What can hang from each mark
q794: q259 q936
q89: q276 q794
q697: q67 q276 q794
q67: q89 q181 q259
q936: q259 q697 q794
q276: q259 q697 q794 q930
q181: q67 q259 q930 q936
q930: q89 q181 q276 q794
q259: q697 q794 q936

Each row was made from one small tree. The marks that hang from a mark follow it in brackets, in the order of their numbers. Every link used is in the known rows. Write each row's tree.
Known rows
q276[q697 q794[q936] q930[q89 q181]]: [-0.57 -3.53 -0.72 -0.44 -0.13  3.35  0.35  0.99 -0.11  4.66 -1.30 -3.92
  0.35 -0.12 -2.30 -2.13 -4.29  1.64 -1.31 -2.83  0.41  0.09 -0.04 -1.95
  1.45 -0.55 -1.47  1.67 -1.07  2.74 -1.28  1.49  2.61  2.14  1.86  1.22
  2.19  0.28  0.25 -1.57 -0.45  0.94 -2.24  0.05 -0.39  2.90]
q259[q697 q936[q794]]: [-0.58  1.66  0.09  1.98 -0.59  2.33  1.45 -1.85 -1.93  2.99  0.63 -0.67
  0.49  2.33 -2.31 -1.76 -2.35  1.27 -1.41 -1.76 -1.66  0.90  0.97 -3.10
  1.13  0.11 -1.87  0.40 -0.47  0.88  0.56 -2.23  1.10  1.75 -0.45  1.03
  1.87 -0.70  1.07 -1.32 -0.98 -1.32 -0.41  2.06  1.08  0.02]
q936[q697[q276] q794[q259]]: [-0.23  2.94  0.20  0.86 -0.25  1.71  0.46 -2.43 -0.49  1.01  0.89 -1.65
 -0.55  1.21 -1.92 -0.89 -2.09  1.68 -1.48 -2.81 -1.16  1.06  2.01 -3.44
  0.07  0.77 -1.49  1.81 -0.81  1.47  1.31 -0.45  1.91  1.42  0.15  3.26
  3.53 -0.76  2.44 -0.23 -0.20  0.94 -0.99  0.80 -1.07 -0.75]
q181[q259[q697] q936[q794]]: [ 0.29  1.91  1.11  2.36 -0.58  2.25  1.68 -1.27 -1.64  3.86  1.55 -0.47
  0.01  2.52 -1.99 -0.67 -1.90  0.86 -0.75 -1.60  0.46  1.26  1.49 -2.48
  0.76  0.80 -1.81  1.95 -0.32  1.98 -0.86  0.81  2.58  2.70 -0.07  0.85
  2.22 -0.39  0.46  0.02 -1.55  0.70 -0.74  1.35 -1.00 -1.91]
q930[q89 q181 q794]: [-1.40 -0.22 -0.05  0.05  0.82  3.79  1.18  0.23 -0.67  5.04 -0.79 -1.48
  0.46  1.25 -2.05 -1.08 -2.76  1.59  0.43 -2.35 -0.77  0.93  0.29 -2.41
  0.89 -0.51 -1.27  2.29 -1.02  3.27  0.02 -1.43  3.00  0.95  1.69  2.07
  2.13  0.49  0.00  0.71 -1.41  1.33 -1.79  0.81  1.39 -0.07]
q259[q697[q276[q930[q89 q181]]] q794[q936]]: [-1.26 -3.61  0.15  1.15  1.26  2.01  0.35 -0.10 -1.16  3.36 -1.21 -3.25
  0.86  0.46 -1.45 -2.86 -3.47  1.62 -0.50 -2.18  0.52  0.48 -0.09 -0.15
  0.81  0.55 -2.21  0.53 -0.26  3.70 -0.10 -0.65  1.76  3.01  0.19  1.16
  2.40 -0.82  2.08 -1.92 -0.73  1.64 -1.22  0.51 -0.78  2.83]
q67[q89[q276 q794] q259]: [-0.40 -0.19  0.66 -0.41 -0.36  2.71  0.55 -0.85 -0.77  4.92 -0.29  0.78
 -1.12  1.27 -2.23  0.04 -3.34  1.73 -0.25 -1.83 -2.40  1.09  0.36 -0.93
  0.10 -1.79 -1.36  1.58 -1.28  1.26  1.02 -4.01 -1.27  0.91  0.25  1.97
  2.86 -0.25  0.07  1.96  0.13  1.39 -0.26  1.00  1.33 -1.43]
q181[q67 q930[q89[q276]]]: [ 1.35 -0.48  0.28  0.22 -0.06  2.47  0.91  0.66 -0.38  3.17  0.22 -2.92
 -0.13  0.99 -2.11  0.42 -2.07  1.09  1.36 -1.32 -1.38  0.62  0.62 -1.47
 -0.96 -0.42 -1.43  0.45 -1.55  2.16 -0.28 -0.06  1.37  0.23  2.68  0.64
  1.51  0.05  0.73  2.18 -0.94  2.17 -0.02  0.39  0.21 -1.13]
q89[q276[q930[q181]]]: [-1.00 -1.99 -0.32  0.15  0.35  3.30  0.13 -0.49 -0.57  1.55 -1.11 -2.39
  0.56 -0.96 -2.09 -1.80 -3.96  0.65  0.25 -2.09 -0.62 -0.19  0.95 -1.63
  0.73 -1.32 -2.31 -0.05 -0.61  2.82 -0.35 -0.78  1.91  1.04  1.79  1.13
  1.91 -0.38  1.38  1.01 -0.85  1.26  0.87  1.09 -0.32  0.81]
q697[q67[q181] q276[q259[q936[q794]]]]: [-1.85  1.28 -0.67  2.08 -0.44  1.93  0.97 -0.48 -1.66  2.85 -0.41 -1.10
 -0.34 -0.06 -2.28 -1.79 -2.42  1.30  2.00 -1.92 -0.26  0.90  0.46 -1.63
  1.44  1.09 -2.87  1.90 -0.62  3.17  1.07  1.65  2.07  1.74  0.05  2.17
  3.13 -0.45  2.60 -1.98  0.61 -0.23 -0.80  4.68  0.52  2.66]
q936[q259[q697[q67[q181[q930]] q276]] q794]: [ 0.14  2.29  0.36  3.43 -0.20  0.90  0.52  0.32 -0.21  2.69  0.91 -0.83
 -1.22  1.21 -1.89 -1.11 -0.70  1.45  0.95 -1.78 -0.05  0.92  1.52  0.26
  0.85  0.78 -2.11  1.94 -1.01  3.75 -0.12  0.74  1.73  2.16  0.49  1.38
  4.01 -0.62  2.51  0.59  0.24  2.72 -0.83  4.09 -0.20  0.83]
q181[q930[q89 q276 q794[q259 q936]]]: [-0.95  1.05  0.69 -0.19  0.14  2.82  1.18 -0.44 -0.66  4.13 -0.40 -3.10
  0.09 -0.66 -1.45 -1.22 -2.08  0.81  1.45 -2.53 -1.05  1.31  0.46 -2.80
  0.98  1.35 -0.20  2.53 -0.83  1.15  1.99  2.53  2.83  2.52  3.07  0.73
  1.71  0.53  0.96  1.78 -0.21  2.81 -2.42 -1.92 -3.12  1.85]
q930[q181[q67[q259]] q276]: [-0.64  0.86 -0.24  0.76  0.16  2.53  1.27 -0.58 -1.08  3.57 -0.41 -2.21
 -0.82  1.50 -1.92  0.40 -3.31  0.76  0.39 -2.24 -1.32  0.82  1.40 -0.70
 -0.31  0.29 -2.35  1.59 -0.70  3.94 -2.94  0.61  1.47  1.78  1.41  1.05
  2.30 -0.31 -0.62  0.31 -0.27 -0.61  0.58  1.55  2.00 -0.36]
q181[q259[q794] q930]: [-0.67  1.20  1.29  0.87 -0.47  2.89  1.33 -0.96 -0.85  3.18  0.79 -1.54
  0.07  1.46 -2.22 -1.08 -0.17  1.00  1.07 -1.88 -0.30  0.69  1.25 -1.20
  0.05 -0.32 -1.78  1.97 -0.39  2.68  0.04  1.12  0.79  1.15  0.99  1.30
  2.75  0.34  0.23  2.43 -1.36  1.65  0.09  0.29 -2.70  0.43]
q89[q276 q794[q259[q697[q67]] q936]]: [ 0.50 -2.38  0.39 -0.38 -0.29  2.06  0.91 -0.52 -0.62 -1.00  0.45 -0.08
  0.22  0.80 -2.13 -2.33 -3.24  0.97  0.23 -1.72 -1.61  1.05  1.82 -3.11
  2.17  1.18 -0.55  1.39 -1.19  1.61  2.28 -2.03 -0.18  2.07  0.68  1.09
  3.12  0.02  2.48  1.53  0.07  1.54  0.05  0.78 -0.68  0.11]
q259[q697[q276[q930[q181]]] q794 q936]: [-1.79 -2.40  0.19  1.76  0.18  2.16  0.18 -0.82 -1.98  0.92 -0.79 -2.35
  1.00  0.85 -1.86 -3.57 -2.95  1.23 -0.14 -1.92 -0.87  0.10 -0.31 -0.09
  0.92  0.75 -3.17  0.22  0.34  3.41  0.35 -0.05  1.18  2.10 -0.79  1.04
  2.76 -1.38  2.33 -2.11  0.01 -0.36 -0.37  1.74 -0.45  3.58]
q67[q89[q276[q930] q794] q181[q936] q259]: [ 0.24 -2.51  0.60  0.93 -0.49  2.61  0.23  0.38 -1.59  6.09 -0.77  0.05
 -1.52 -0.26 -1.91  0.32 -3.71  1.32  1.09 -1.10 -0.62  0.71 -0.35 -0.25
  0.89 -1.36 -2.28  1.72 -1.39  1.49  0.30 -0.94  0.04  2.26  1.00  1.25
  3.13 -0.13  0.65  0.16  1.09  4.08 -0.43  1.85  0.14 -2.30]
q67[q89[q276[q930]] q259[q697[q794[q936]]]]: [ 0.01 -0.24  0.40  0.92  0.62  1.80  0.58 -0.30 -1.65  3.06 -1.14 -0.65
 -0.46  0.73 -1.88 -1.44 -4.07  0.83 -1.22 -1.77 -0.03  0.08 -0.15  0.21
  0.55 -0.75 -2.04  1.48 -0.67  1.99 -0.62 -3.01 -1.86  3.11 -1.13 -0.36
  2.56 -0.73  0.83 -0.16  0.10  1.25 -1.00  0.39 -0.46  1.07]
q794[q259 q936[q697[q67 q276]]]: [ 0.54  1.71 -0.55 -0.57  0.53  1.65  0.44 -1.68 -1.03 -0.99  0.36 -1.84
 -0.36  0.93 -1.84 -1.37 -3.09  1.07  0.40 -2.52 -2.01  0.89  2.23 -2.42
  1.73  2.47 -0.99  1.94 -0.75  3.30  0.75  0.59  2.40  1.61  0.25  2.45
  2.98 -0.57  2.70 -1.66  0.85 -0.78 -0.34  0.29  0.04  0.75]
q930[q276[q259 q794]]: [-1.52  1.34 -0.35  0.55 -0.87  3.57  1.30 -1.20  0.07  3.65 -0.26 -2.69
  0.27 -0.05 -2.25 -0.92 -2.90  1.05 -0.43 -2.46 -0.32  0.30 -0.26 -2.78
 -0.08 -0.09 -1.09  2.70 -0.29  1.18  0.87 -0.10  0.70  1.57  1.36  2.15
  1.87 -0.27  0.46  0.86 -0.47 -1.07 -0.77 -0.09 -1.44  2.61]
q67[q89[q276[q930]] q259[q697[q794]]]: [ 0.41  0.80  0.39  1.25  0.40  2.11  0.59  0.01 -1.37  2.89 -0.79 -0.23
 -0.56  1.52 -2.13 -1.42 -3.62  1.13 -1.61 -1.53 -0.56 -0.23 -0.37  0.13
 -0.61 -1.29 -2.31  2.16 -0.74  2.11 -0.68 -4.00 -3.03  2.41 -1.14  0.26
  3.03 -1.15  0.75  1.11  0.18  1.17 -0.97  0.67  0.35  0.28]
q181[q67 q259 q930[q89 q276[q794]] q936]: [ 0.45 -0.31  0.63  1.66 -0.96  2.62  1.29  1.34 -0.52  5.17  0.83 -4.00
 -0.80  1.93 -1.82  1.03 -1.77  0.91  2.33 -1.57  1.02  1.32 -0.22 -0.85
 -1.37  1.72 -1.39  2.78 -0.76  2.42 -0.37  5.73  3.49  1.87  3.07  0.15
  1.12  0.35 -0.48  1.65 -0.31  1.39 -2.18 -0.13 -2.82 -0.39]
q697[q67[q259] q794]: [-0.58  3.90 -0.37  0.86  1.28  2.69  2.22  0.32 -1.80  3.15 -0.22  0.43
 -0.94  2.17 -2.43 -1.55 -2.36  1.27  0.58 -1.87 -1.34  0.52  1.61 -1.53
  0.59  0.06 -1.61  3.47 -0.97  3.91 -1.12 -2.46 -1.73  1.18 -0.45  1.60
  3.28 -0.04  0.51  0.05 -0.12 -1.11 -0.45  2.55  1.21 -1.32]
q259[q794 q936[q697[q276[q930[q181]]]]]: [-1.72 -1.80 -0.35  1.22 -0.07  2.33 -0.37 -1.41 -1.36 -0.75 -0.91 -2.82
  0.52  0.63 -2.08 -2.24 -2.94  1.73  0.04 -2.34 -1.23  0.18  0.16 -0.56
  0.37  0.91 -3.11  0.45 -0.04  2.94  0.66  1.03  2.46  1.38 -0.09  1.95
  3.03 -1.09  1.89 -2.02  0.62 -1.22 -0.48  1.16 -0.58  2.15]
q67[q89 q181 q259[q936[q794]]]: [-1.27  1.80 -0.03  1.81 -0.70  2.26  0.92 -1.38 -2.40  7.79 -0.55  0.12
 -1.48  1.92 -2.30  0.49 -2.63  1.51  0.38 -1.84 -1.19  1.28 -0.16 -1.07
  1.17 -1.42 -2.83  1.58 -0.89  2.03 -0.23 -1.50  0.82  2.16 -0.48  1.74
  2.53 -0.17 -0.22 -2.04  0.58  1.04 -1.07  3.34  2.91 -0.55]
q276[q259[q936] q697[q67] q930[q89 q794]]: [-0.26  1.10 -0.74 -0.60 -0.59  3.26  1.10  1.34 -1.24  0.86 -0.88 -2.55
  1.17 -0.44 -2.83 -2.86 -3.20  1.51 -0.20 -1.79 -1.80 -0.13 -0.88 -2.67
  1.50  1.84 -1.57  3.76 -0.97  2.18 -0.40  3.29  0.74  1.76  0.71  0.69
  2.71 -0.66  0.99  0.87  1.03 -1.71 -2.92  0.40  0.75  3.88]
q930[q181[q67 q936]]: [ 0.23 -0.88  0.27  0.82 -0.13  2.86  1.47  0.15 -1.63  3.72  0.12 -2.49
 -0.31  1.62 -1.79 -0.03 -2.31  0.41  1.57 -1.60 -0.24  0.87  1.31 -1.47
  0.81  0.69 -2.23  0.93 -0.67  4.04 -2.15  1.00  4.31  1.14  1.12  1.17
  1.53  0.39  0.08 -2.22 -0.94  0.06  0.71  1.65  1.86 -1.72]
q930[q181[q936] q276[q259 q697[q67 q794]]]: [-0.51 -0.36 -0.02  0.84 -0.63  3.09  1.56  1.73 -0.48  0.71 -0.88 -1.53
 -0.39  0.05 -2.31 -2.52 -3.23  1.26  1.80 -2.21  0.21  0.10  0.47 -0.44
  0.03  1.87 -2.73  5.01 -0.21  4.45 -1.36  2.24  1.95  3.15  1.42  1.01
  3.12  0.07  0.45 -1.77  1.24 -2.59 -1.29  1.23 -0.20  2.44]
q276[q259[q936] q697[q67[q181] q794]]: [ 0.16  0.63 -0.67  0.62 -1.12  3.05  1.54  1.12 -1.39  1.14 -0.62 -0.23
 -0.17  1.00 -2.99 -2.32 -2.49  1.53  1.50 -1.74 -0.93 -0.27  0.38 -1.51
  1.29  1.07 -2.90  4.34 -1.03  3.55 -1.10  0.28 -0.50  2.08  0.25  1.37
  4.07  0.19  0.99 -1.94  1.24 -1.70 -1.07  3.11  1.30  2.16]
q930[q276[q794[q259 q936]]]: [-1.50  0.13 -0.19 -0.29 -0.35  3.04  1.11 -1.61 -0.66  3.63 -0.10 -2.73
 -0.04  0.04 -1.80 -1.25 -3.29  0.64  0.38 -2.84 -0.19  0.92  0.63 -3.55
  1.38  0.63 -0.51  1.81 -0.35  1.16  1.85  0.65  1.82  2.25  1.76  1.74
  1.64  0.26  1.31 -0.40 -0.10  0.77 -1.01 -0.74 -2.43  2.11]
q276[q259[q794 q936] q697]: [-0.78  0.63  0.52 -0.49 -1.68  3.16  1.39 -1.29 -1.37  1.68 -0.05 -1.53
  1.02  0.61 -2.87 -2.06 -2.08  1.59 -0.46 -2.06 -2.00  0.05 -0.47 -2.37
  1.04  0.42 -2.27  2.57 -0.15  1.74 -0.34  0.19  0.01  1.69 -0.14  1.73
  3.02 -0.52  0.55 -0.62  0.21 -2.13 -0.51 -0.13  0.39  3.07]
q936[q259 q697[q67[q89[q276] q181]] q794]: [ 0.40  0.52 -0.48  1.70 -0.95  1.73 -0.49 -0.45  0.54  0.93  0.23  0.23
 -1.50  2.10 -2.58  1.71 -2.57  2.26  0.90 -1.80  0.21  1.04  0.38 -0.73
 -0.19 -0.72 -2.19  1.94 -1.51  2.52  0.89 -2.06  2.28  1.72  0.98  2.21
  3.31 -0.22  1.04  1.34  1.40  1.59 -0.77  2.98  2.92 -1.83]

Write each row's tree
[-0.30  3.66 -0.88  1.88  0.94  1.16  0.49 -0.89 -1.06  0.64  0.14 -1.41
 -1.02  0.72 -2.19 -1.25 -3.09  1.76 -1.70 -2.23 -1.23  0.60  1.88 -1.59
  0.29  0.74 -1.89  1.83 -1.07  2.59 -0.67  0.88  0.31  1.46 -0.63  2.10
  3.84 -1.37  2.06 -0.02  0.62 -0.58 -1.00  2.74  0.02 -0.19]
q936[q697[q67[q259] q276[q930]] q794]
[-0.87  1.70  0.17  1.59 -1.09  2.16  1.44 -1.11 -1.91  2.63  1.00 -1.71
 -0.01  2.52 -2.30 -0.14 -1.61  0.78  0.75 -1.82  0.13  1.42  1.61 -2.60
  0.26  1.13 -2.39  0.57 -0.68  2.10 -0.82  2.86  2.55  1.12  0.17  0.50
  1.92  0.07  0.31  0.51 -1.12 -0.53 -0.43  3.01 -0.16 -0.74]
q181[q67 q259[q936[q794]]]
[-0.77  3.91 -0.13  1.63 -0.68  2.11  1.15 -2.71 -1.91  2.38  0.39 -0.66
 -0.62  2.22 -2.63  0.31 -2.78  1.75 -1.88 -2.23 -2.82  1.16  1.31 -3.00
  0.89  0.19 -1.93  1.32 -0.86  0.90 -0.58 -0.48  1.16  1.47 -0.48  1.81
  2.80 -0.85 -0.14 -0.53 -0.07 -1.91 -0.73  1.49  1.35 -1.91]
q67[q259[q936[q697 q794]]]
[-1.37  2.88  0.24  0.75  0.39  2.75  1.54 -1.03 -1.15  3.69 -0.31 -1.08
 -0.28  0.85 -1.82 -0.87 -1.92  0.99  0.79 -2.50  0.05  0.85  1.64 -1.47
  1.30  0.65 -1.06  1.70 -0.64  2.72 -0.49 -1.41  1.31  1.85  0.20  1.14
  2.26  0.38  0.79 -0.35 -0.87  0.07 -0.48  0.92 -0.88 -1.05]
q697[q794[q936[q259]]]
[-0.66 -2.44  0.20 -0.61  0.00  2.94  0.85 -1.14 -0.64  2.66 -0.11 -0.25
  0.25 -0.28 -1.98 -1.26 -3.51  1.26  0.64 -2.09 -1.41  1.09  1.78 -2.86
  1.54 -0.57 -0.64 -0.20 -1.30  0.60  2.01 -2.70  1.21  0.83  1.63  1.39
  2.21  0.57  1.46  0.53 -1.10  1.28  0.58  1.04 -1.36 -0.88]
q89[q276 q794[q936]]
[ 0.76  2.32  0.54  0.18  0.19  2.09  0.87 -1.79 -1.30  2.11  0.79 -1.31
  0.22  1.57 -1.68 -2.10 -2.53  0.82 -1.15 -2.17 -2.10  0.45  1.40 -2.34
  0.85  1.05 -1.40  1.92 -0.31  2.74  0.17 -1.98  0.13  1.84 -0.31  2.32
  3.04 -1.29  2.61 -0.38 -0.46  0.87 -0.19  0.07 -0.03  0.81]
q794[q259[q697[q276]]]
[-0.04  0.12 -0.73 -0.74 -0.23  2.28  0.71  0.46 -0.61  4.68 -0.43 -0.84
 -1.29  1.49 -2.39 -0.84 -4.45  1.67 -0.15 -2.59 -1.23  0.74 -0.36 -0.34
  0.96  0.06 -1.13  3.52 -0.74  2.75 -0.45  0.13  0.23  2.57  0.66  1.01
  2.47 -0.15 -0.36 -1.63  1.89 -1.93 -2.07  0.57  1.78  3.76]
q930[q276[q697[q67[q89 q259]] q794[q936]]]
[ 0.70  3.01 -0.74 -0.01  0.66  2.08  1.28 -1.71 -1.49  1.05  0.12 -0.72
 -0.73  1.86 -2.42  0.17 -3.46  1.25 -0.78 -2.10 -2.75  0.85  2.22 -2.10
  1.92  1.03 -0.90  2.03 -1.15  3.03 -1.62 -0.77  1.10  1.65 -0.03  1.63
  2.76 -0.36  0.12 -0.98  0.30 -2.17  0.16  0.77  2.18 -1.41]
q794[q936[q697[q67[q259]]]]
[ 0.18 -0.21 -0.37 -0.56  0.92  2.27  1.37  0.89 -1.60  3.53 -0.71 -1.84
 -0.01  0.61 -2.52 -1.98 -3.57  1.98 -0.62 -1.91 -1.10  0.34  0.17 -1.50
  1.52  0.31 -1.45  2.73 -1.11  3.34 -1.84  0.81 -1.09  2.67  0.47  0.89
  3.22 -0.47  0.67 -0.36  0.70  0.10 -1.51  0.31  0.87  1.19]
q276[q697[q67[q259[q794[q936]]]] q930[q89]]
[ 0.22  0.28 -0.26  0.98  1.26  1.41  0.84  0.55 -1.50  2.67 -0.39 -0.01
 -0.61  2.50 -1.51 -2.77 -2.92  1.34  0.87 -1.93 -0.14  0.68  0.69  0.69
  0.50  1.13 -1.72  2.25 -0.52  3.94  0.94 -3.65  0.07  2.27 -1.60  1.00
  2.57 -0.32  2.22 -3.69  0.56 -1.14 -1.40  2.33  1.19  2.53]
q259[q697[q67[q89] q276 q794[q936]]]
[ 0.17 -0.22  0.58  1.81  0.70  1.67  0.90  0.36 -2.05  0.59  0.84 -1.31
  0.43  1.55 -1.75 -2.67 -2.22  0.95  1.13 -1.15  0.88  0.44  0.39 -0.10
  0.67  2.31 -2.37  2.43  0.20  4.20 -0.18  2.64  0.99  2.65 -0.72  0.69
  3.08 -1.21  2.63 -0.39  0.21  0.36 -0.68  1.63 -2.00  1.34]
q181[q259[q697[q67 q276[q930]] q794] q936]
[-0.96  2.82 -0.38  0.59  1.46  2.36  2.20 -0.01 -2.14  3.46 -0.54  0.01
 -0.85  1.36 -2.15 -1.58 -2.84  0.98  0.97 -2.10 -0.85  0.82  1.85 -1.44
  1.73  0.58 -1.30  2.70 -0.94  3.77 -1.05 -1.50 -0.60  1.82 -0.43  0.98
  2.81  0.39  0.62 -1.29 -0.24 -0.99 -0.43  2.26  0.39 -0.58]
q697[q67[q259] q794[q936]]
[ 0.62  1.32  0.51  1.16 -0.69  3.07  0.97 -0.69 -0.76  4.68  0.60 -1.24
 -0.64  1.15 -2.12 -0.09 -1.02  0.62  1.52 -1.74 -0.52  0.46  1.91 -1.07
  0.76 -0.50 -2.09  2.13 -1.06  3.16 -1.38  1.53  1.79  1.45  1.97  1.30
  2.97  0.56  0.10  1.42 -1.07  2.90  0.43  1.71 -1.39 -0.61]
q67[q181[q259 q930]]
[ 0.74  0.60  0.23  2.08  0.35  1.40  1.06  0.51 -2.12  3.86  0.65 -2.86
 -0.64  1.54 -1.71 -0.67 -3.14  0.58 -1.23 -1.51  0.17  0.36 -0.33 -0.73
  0.62  1.48 -1.83  1.78 -0.52  2.92 -2.16  2.55  0.60  1.90 -0.96  0.49
  2.90 -1.34  1.53 -1.45 -0.01  1.17 -1.30  1.52 -0.80  0.59]
q181[q67[q259[q697[q276[q794 q930]]]] q936]
[-0.81 -0.41  0.25 -0.59 -0.51  3.25  0.73 -1.07 -0.40  2.24  0.29 -1.60
  0.16  0.41 -2.41 -0.98 -3.08  0.88  0.14 -2.35 -0.55  0.47  0.05 -3.82
  0.95 -0.87 -0.93  1.73 -0.71  1.48  2.04 -1.14  0.59  0.64  1.47  2.32
  2.37 -0.01  1.83  2.17 -0.57  2.44 -0.60 -0.20 -1.65  0.78]
q89[q276[q794[q259]]]
[ 1.51  0.76 -0.61 -0.81  0.15  3.36  0.86  0.28 -0.72  4.32 -0.23 -2.54
  0.47  0.61 -2.33 -1.83 -3.52  1.76 -1.75 -1.97 -1.95 -0.29  0.73 -2.58
  0.14 -0.51 -1.41  2.00 -1.30  1.92 -1.70 -0.95  0.00  1.54  1.64  1.59
  2.28 -0.71  0.72 -0.16 -0.29 -0.03 -1.02 -0.35  1.13 -0.15]
q276[q697 q930[q89]]
[-2.16 -0.98  0.24 -0.33  0.33  3.17  0.75 -0.75 -1.24  2.01 -1.16 -3.18
  0.65 -1.53 -1.64 -2.62 -2.69  0.05  0.15 -2.81  0.37  0.55  1.13 -3.09
  2.97  0.65 -1.27  1.46 -0.50  2.74  0.17  2.41  3.40  2.27  1.03  1.03
  2.55  0.60  1.42  0.32 -0.82  2.93 -1.19 -0.16 -2.31  2.55]
q276[q930[q181 q794[q259 q936]]]
[-0.70 -1.21  0.45 -0.24 -0.78  2.53  0.65 -2.44 -0.21 -1.07 -0.21 -1.85
  0.89 -0.23 -2.48 -0.07 -2.92  1.46 -0.39 -2.20 -0.47  0.44  0.23 -2.69
  0.75  0.09 -1.43  1.09 -0.57  1.04  0.98 -1.06  1.42  1.80  0.64  1.80
  2.73 -0.14  1.10  0.77 -0.51 -0.15  0.40 -1.18 -1.47  1.08]
q89[q276[q259[q794[q936[q697]]]]]
[-0.52  2.77  1.08 -0.04 -0.31  3.06  1.38 -0.77 -0.86  2.77  0.47 -1.83
  0.05  0.03 -1.95 -1.74 -0.45  0.42  0.49 -2.27 -1.58  0.68  1.14 -3.28
  1.48  0.23 -0.60  2.63 -0.85  1.61  1.19  0.98  1.61  0.85  1.38  1.56
  2.97  0.54  1.17  2.42 -0.80  3.04 -1.15 -0.63 -2.38  1.06]
q181[q930[q794[q259]]]
[-0.69  1.61  0.58  1.60  0.32  1.79  0.40 -1.17 -0.91  1.48  0.36 -1.97
  0.58  0.84 -1.72 -2.10 -1.83  1.43 -1.09 -1.93 -0.26  0.14  0.15 -0.37
  0.26  0.78 -1.85  1.13 -0.01  2.79 -0.22 -1.01 -0.34  2.12 -0.85  1.52
  3.31 -1.70  2.60  0.88 -0.18  1.05 -0.32  0.61 -1.08  1.27]
q936[q259[q697[q276[q930]] q794]]
[ 1.04  1.43  0.61  0.60 -0.43  2.66  1.70 -0.43 -1.91  3.49  1.28 -1.87
 -0.21  2.36 -1.88  0.71 -1.83  0.27  1.55 -1.35  0.10  1.04  1.65 -1.89
  0.32  1.57 -1.86  1.74 -0.61  3.38 -2.28  2.80  3.15  1.32  0.83  0.72
  1.65  0.15 -0.01 -0.05 -1.07  0.16  0.38  1.08  0.12 -2.47]
q181[q67 q259 q936]
[ 0.84  3.79  0.59  1.20  0.19  2.20  1.45  0.10 -1.52  1.12  0.79 -0.59
 -1.06  1.41 -2.33  0.15 -1.43  1.08  0.63 -1.53 -2.45  0.98  1.03 -1.52
  1.63  1.55 -0.87  3.76 -1.13  2.69 -0.72  2.60  2.56  1.15  0.67  1.01
  3.34  0.01 -0.13  0.77  0.63 -0.03 -1.51  0.30 -0.14 -1.38]
q181[q930[q794] q936[q697[q67[q259]]]]
[-2.40 -1.23 -0.18  0.11  0.70  3.34  0.95 -0.86 -0.74  3.24 -0.98 -1.64
  0.49 -0.37 -1.55 -1.61 -3.52  0.80  1.25 -2.89 -0.12  1.05  1.05 -1.95
  1.71  0.48 -1.21  1.32 -0.41  2.51  0.53  0.38  4.36  2.09  2.23  0.92
  1.77  0.79  0.40 -0.77 -0.85  0.11 -0.82  0.64 -0.84  2.39]
q930[q181 q276 q794[q936]]
[ 0.16 -0.71 -0.22  1.75  0.46  3.16  0.79  0.78 -1.01  2.27 -1.14 -2.87
 -0.34  1.40 -1.96 -0.92 -3.10  1.75 -0.07 -1.85  0.21  0.24  0.59 -1.34
 -0.50  0.81 -2.31  2.71 -0.97  3.10 -1.01  0.17  2.68  2.33  1.15  1.55
  2.31 -0.13  0.21 -1.90 -0.11  0.09 -1.84  0.22 -0.31 -2.83]
q276[q930[q89 q181[q936[q697[q794]]]]]
